Here is a tiny trained network, its code and every weight. The questions are about switching its units off for an input and a class, where a switched-off unit gives its printed mean instead of its output.

import numpy as np


def w(rows, s, z=0):
    codes = np.array(rows[::2]) - 128.0
    scale = np.full(codes.shape[1], s)
    scale[-1] = z or s
    return codes * scale


def norm(h):
    return h / np.sqrt((h * h).mean(-1, keepdims=True) + 1e-5)


def f(y):
    return np.maximum(y, 0)


def log_softmax(a):
    a = a - a.max(-1, keepdims=True)
    return a - np.log(np.exp(a).sum(-1, keepdims=True))


def net(x, mask):
    res = np.array(x, float).reshape(1, 4) / 4 @ E
    u = 0
    for l in range(4):
        y = f(norm(res) @ A[l][:, :-1].T + A[l][:, -1])
        res = res + np.where(mask[u : u + 6], y, B[l][:, -1]) @ B[l][:, :-1]
        u += 6
    return log_softmax(norm(res)[-1] @ U[:, :-1].T + U[:, -1])


A, B = {}, {}
E = w([
[96,230,29,188],'x0',
[61,126,82,1],'x1',
[228,134,87,95],'x2',
[156,229,191,79],'x3',
],0.0053)
A[0] = w([
[124,152,222,236,27],'0.n1',
[15,75,137,174,97],'0.n2',
[81,70,249,106,26],'0.n3',
[13,163,194,93,39],'0.n4',
[90,246,240,100,36],'0.n5',
[44,211,104,179,2],'0.n6',
],0.013,0.0045)
B[0] = w([
[35,139,111,91,245],'0.n1',
[43,75,89,182,224],'0.n2',
[180,118,250,199,240],'0.n3',
[40,174,135,128,215],'0.n4',
[108,22,53,162,255],'0.n5',
[107,197,127,191,204],'0.n6',
],0.02,0.006)
A[1] = w([
[34,127,137,53,16],'1.n1',
[110,100,130,123,175],'1.n2',
[142,162,127,91,5],'1.n3',
[254,146,97,105,48],'1.n4',
[97,81,124,226,19],'1.n5',
[126,41,73,130,3],'1.n6',
],0.017,0.00072)
B[1] = w([
[164,202,208,41,181],'1.n1',
[156,152,122,106,158],'1.n2',
[86,131,131,139,133],'1.n3',
[1,127,195,144,148],'1.n4',
[152,137,77,40,251],'1.n5',
[102,99,76,89,183],'1.n6',
],0.02,0.015)
A[2] = w([
[137,121,122,152,52],'2.n1',
[168,223,91,52,125],'2.n2',
[127,252,42,184,163],'2.n3',
[132,121,123,145,4],'2.n4',
[219,78,195,161,57],'2.n5',
[167,233,26,249,156],'2.n6',
],0.014,0.0022)
B[2] = w([
[151,160,132,97,128],'2.n1',
[111,151,176,51,254],'2.n2',
[139,23,209,112,213],'2.n3',
[137,118,149,133,128],'2.n4',
[240,164,94,187,156],'2.n5',
[250,127,152,180,176],'2.n6',
],0.02,0.0085)
A[3] = w([
[157,232,165,62,115],'3.n1',
[157,121,175,158,95],'3.n2',
[43,92,134,183,130],'3.n3',
[166,108,132,169,109],'3.n4',
[63,227,204,117,249],'3.n5',
[199,8,240,107,186],'3.n6',
],0.018,0.0012)
B[3] = w([
[134,75,230,55,206],'3.n1',
[161,95,163,133,153],'3.n2',
[86,220,82,156,171],'3.n3',
[146,102,170,128,146],'3.n4',
[141,50,196,229,221],'3.n5',
[206,254,100,128,253],'3.n6',
],0.023,0.013)
U = w([
[241,204,150,161,133],'0',
[116,120,195,89,187],'1',
[82,130,44,30,148],'2',
[7,145,151,219,130],'3',
[134,109,96,143,117],'4',
[162,74,21,181,28],'5',
[162,45,43,201,6],'6',
],0.012,0.011)

Each question gives the input, the list of numbers given to net, and the class t.
The units are the neurons (one row each of A and B). Each row of codes is followed by its name. A weight is (code - 128) times the scale printed after its matrix; where a second scale follows, it is the last column's (A, B and U).
mask holds one flag per neuron, layer by layer. A switched-off neuron (its flag False) gives its mean, the last column of its row in B, instead of its output. The means were averaged over made-up inputs and are rounded, as every weight is.
A unit's drop is (log p(t) with every unit on - log p(t) with that unit switched off) / (log p(t) with every unit on - log p(t) with every unit switched off).
The circuit of an input: a set's keep is (log p(t) with only the set's units on - log p(t) with every unit switched off) / (log p(t) with every unit on - log p(t) with every unit switched off). Starting from the 12 units with the biggest drops (on a tie, the unit counted first), units are removed one at a time, each time the one whose removal leaves the highest keep (on an exact tie, the one counted first), for as long as the keep stays at least 0.8.
units of the circuit, in order: the units of the circuit, biggest drop first
most important unit: the unit with the biggest drop
top k neurons: the k neurons with the biggest drops, biggest first
k most important neurons of layer l: the k neurons of layer l with the biggest drops, biggest first
input [-8,5,-7,-1], class 0: units of the circuit, in order -> [0.n3, 3.n6]
input [8,6,-1,0], class 0: most important unit -> 0.n6
input [-1,0,-7,-7], class 2: units of the circuit, in order -> [0.n2, 3.n5]
input [-4,-2,-6,5], class 3: top 2 neurons -> [0.n4, 0.n3]
input [-6,5,-6,8], class 2: units of the circuit, in order -> [0.n5, 3.n5]
input [2,3,-5,-5], class 2: units of the circuit, in order -> [0.n2, 1.n5]
input [-6,-6,-7,2], class 3: units of the circuit, in order -> [0.n1, 2.n2, 3.n1]
input [0,-5,-7,5], class 3: top 3 neurons -> [0.n1, 0.n4, 0.n5]
input [-3,2,1,8], class 2: top 2 neurons -> [0.n5, 3.n5]
input [-5,5,6,4], class 3: top 4 neurons -> [1.n4, 0.n2, 0.n1, 0.n4]
input [-1,-1,7,8], class 2: top 2 neurons -> [0.n5, 3.n5]
input [7,3,-3,1], class 0: top 3 neurons -> [0.n6, 2.n3, 3.n6]
input [8,3,-7,5], class 0: top 4 neurons -> [0.n6, 2.n6, 2.n3, 0.n1]
input [4,1,-7,-2], class 3: top 2 neurons -> [0.n2, 0.n4]
input [-3,-6,-8,-4], class 3: top 2 neurons -> [0.n2, 0.n3]
input [-1,5,2,-7], class 2: 3 most important neurons of layer 0 -> [0.n1, 0.n4, 0.n2]
input [7,3,8,2], class 3: top 3 neurons -> [0.n2, 1.n4, 0.n4]
input [-7,6,-7,2], class 0: 3 most important neurons of layer 0 -> [0.n3, 0.n1, 0.n6]
input [6,0,-6,-6], class 0: top 4 neurons -> [0.n6, 0.n5, 2.n6, 2.n3]
input [-8,5,-3,8], class 0: top 3 neurons -> [0.n3, 0.n1, 0.n2]
input [-2,0,7,-8], class 2: most important unit -> 1.n6
input [-2,-3,-3,-7], class 2: 2 most important neurons of layer 0 -> [0.n2, 0.n4]
input [0,-2,-2,-4], class 2: 2 most important neurons of layer 0 -> [0.n2, 0.n4]
